Below are the code and all the weights of a small trained network. Each question names an input and a class and asks about switching units off, where a switched-off unit gives its printed mean instead of its output.

import numpy as np


def w(rows, s, z=0):
    codes = np.array(rows[::2]) - 128.0
    scale = np.full(codes.shape[1], s)
    scale[-1] = z or s
    return codes * scale


def f(y):
    return y / 2 * (1 + np.tanh(0.7978845608 * (y + 0.044715 * y**3)))


def log_softmax(a):
    a = a - a.max(-1, keepdims=True)
    return a - np.log(np.exp(a).sum(-1, keepdims=True))


def net(x, mask):
    res = np.array(x, float).reshape(1, 6) / 4 @ E
    y = f(res @ A[0][:, :-1].T + A[0][:, -1])
    res = res + np.where(mask, y, B[0][:, -1]) @ B[0][:, :-1]
    return log_softmax(res[-1] @ U[:, :-1].T + U[:, -1])


A, B = {}, {}
E = w([
[74,50,102,173,106,104,53,190,119,110],'x0',
[46,231,221,149,176,184,26,166,47,129],'x1',
[37,119,168,105,129,170,86,156,71,173],'x2',
[119,153,109,145,178,185,134,59,189,85],'x3',
[36,118,88,236,254,84,112,132,167,51],'x4',
[153,41,128,130,15,168,97,198,6,119],'x5',
],0.0078)
A[0] = w([
[45,118,101,191,205,120,83,113,142,86,201],'N1',
[136,2,84,160,119,131,110,176,125,167,163],'N2',
[121,176,222,93,142,157,106,160,116,153,164],'N3',
[190,163,125,65,67,147,163,141,95,117,181],'N4',
[187,106,149,126,82,177,146,138,121,117,127],'N5',
[67,56,93,146,97,104,109,153,106,96,128],'N6',
[215,110,81,93,102,151,169,120,135,175,144],'N7',
[181,77,153,92,48,132,182,73,132,131,126],'N8',
[203,119,107,104,97,117,211,85,181,142,255],'N9',
[66,154,84,147,180,109,130,126,159,114,122],'N10',
[123,160,106,103,130,55,210,80,214,132,148],'N11',
[118,192,156,63,62,139,109,144,42,122,215],'N12',
[149,126,105,117,214,92,154,128,189,106,181],'N13',
[106,84,88,124,138,162,139,147,148,112,148],'N14',
[142,69,109,83,95,158,126,148,81,108,251],'N15',
],0.0099,0.0047)
B[0] = w([
[78,113,190,123,188,110,174,119,103,43,252],'N1',
[147,83,165,87,2,87,95,161,172,112,208],'N2',
[76,170,108,167,142,140,77,73,75,209,212],'N3',
[98,179,38,127,150,180,166,154,149,102,223],'N4',
[140,195,90,83,110,125,152,175,114,117,185],'N5',
[97,83,180,99,83,80,87,145,113,120,189],'N6',
[135,143,68,96,125,172,190,165,164,114,209],'N7',
[143,156,98,104,126,160,232,151,120,120,214],'N8',
[197,90,54,45,147,182,165,116,187,135,248],'N9',
[137,146,175,123,154,196,150,146,145,93,196],'N10',
[179,58,127,102,188,158,54,93,186,203,226],'N11',
[89,173,75,166,109,127,99,160,87,187,247],'N12',
[144,69,181,115,175,164,126,76,155,159,215],'N13',
[161,113,182,97,103,107,139,81,153,118,155],'N14',
[98,129,117,87,66,123,119,192,85,105,220],'N15',
],0.0086,0.012)
U = w([
[61,206,116,197,119,135,44,136,59,198,172],'0',
[103,65,186,97,40,41,78,185,110,80,135],'1',
[171,176,64,84,105,161,202,175,129,69,22],'2',
[95,141,224,166,213,156,149,92,113,18,248],'3',
[254,60,137,103,188,171,102,57,209,177,69],'4',
],0.0084,0.0017)

Each question gives the input, the list of numbers given to net, and the class t.
The units are the neurons (one row each of A and B). Each row of codes is followed by its name. A weight is (code - 128) times the scale printed after its matrix; where a second scale follows, it is the last column's (A, B and U).
mask holds one flag per neuron, in row order. A switched-off neuron (its flag False) gives its mean, the last column of its row in B, instead of its output. The means were averaged over made-up inputs and are rounded, as every weight is.
A unit's drop is (log p(t) with every unit on - log p(t) with that unit switched off) / (log p(t) with every unit on - log p(t) with every unit switched off).
The circuit of an input: a set's keep is (log p(t) with only the set's units on - log p(t) with every unit switched off) / (log p(t) with every unit on - log p(t) with every unit switched off). Starting from the 12 units with the biggest drops (on a tie, the unit counted first), units are removed one at a time, each time the one whose removal leaves the highest keep (on an exact tie, the one counted first), for as long as the keep stays at least 0.8.
units of the circuit, in order: the units of the circuit, biggest drop first
k most important neurons: the k neurons with the biggest drops, biggest first
drop of u: that unit's drop, to one decimal
input [1,-1,1,-3,7,-4], class 3: units of the circuit, in order -> [N1]
input [5,3,-5,6,-1,-6], class 3: 3 most important neurons -> [N1, N9, N10]
input [7,2,-4,4,-3,-2], class 3: units of the circuit, in order -> [N9, N2, N12]
input [8,0,-4,4,5,1], class 3: 2 most important neurons -> [N1, N10]
input [-2,-3,-1,-7,8,-1], class 4: 4 most important neurons -> [N11, N13, N15, N4]
input [0,1,1,-6,-4,-7], class 4: 2 most important neurons -> [N15, N11]
input [0,2,-5,6,1,8], class 1: 3 most important neurons -> [N9, N7, N8]
input [7,-8,6,-5,-3,-1], class 1: 2 most important neurons -> [N2, N6]
input [7,4,0,-4,-7,4], class 0: 2 most important neurons -> [N12, N3]
input [-1,2,-6,6,4,0], class 3: 2 most important neurons -> [N1, N9]
input [-7,5,-6,-7,-4,-6], class 4: drop of N11 -> 0.2
input [-1,-2,5,-6,6,-2], class 3: drop of N1 -> 0.1
input [6,-3,3,8,2,-2], class 3: drop of N1 -> 0.2
input [8,2,4,7,5,5], class 1: units of the circuit, in order -> [N6]
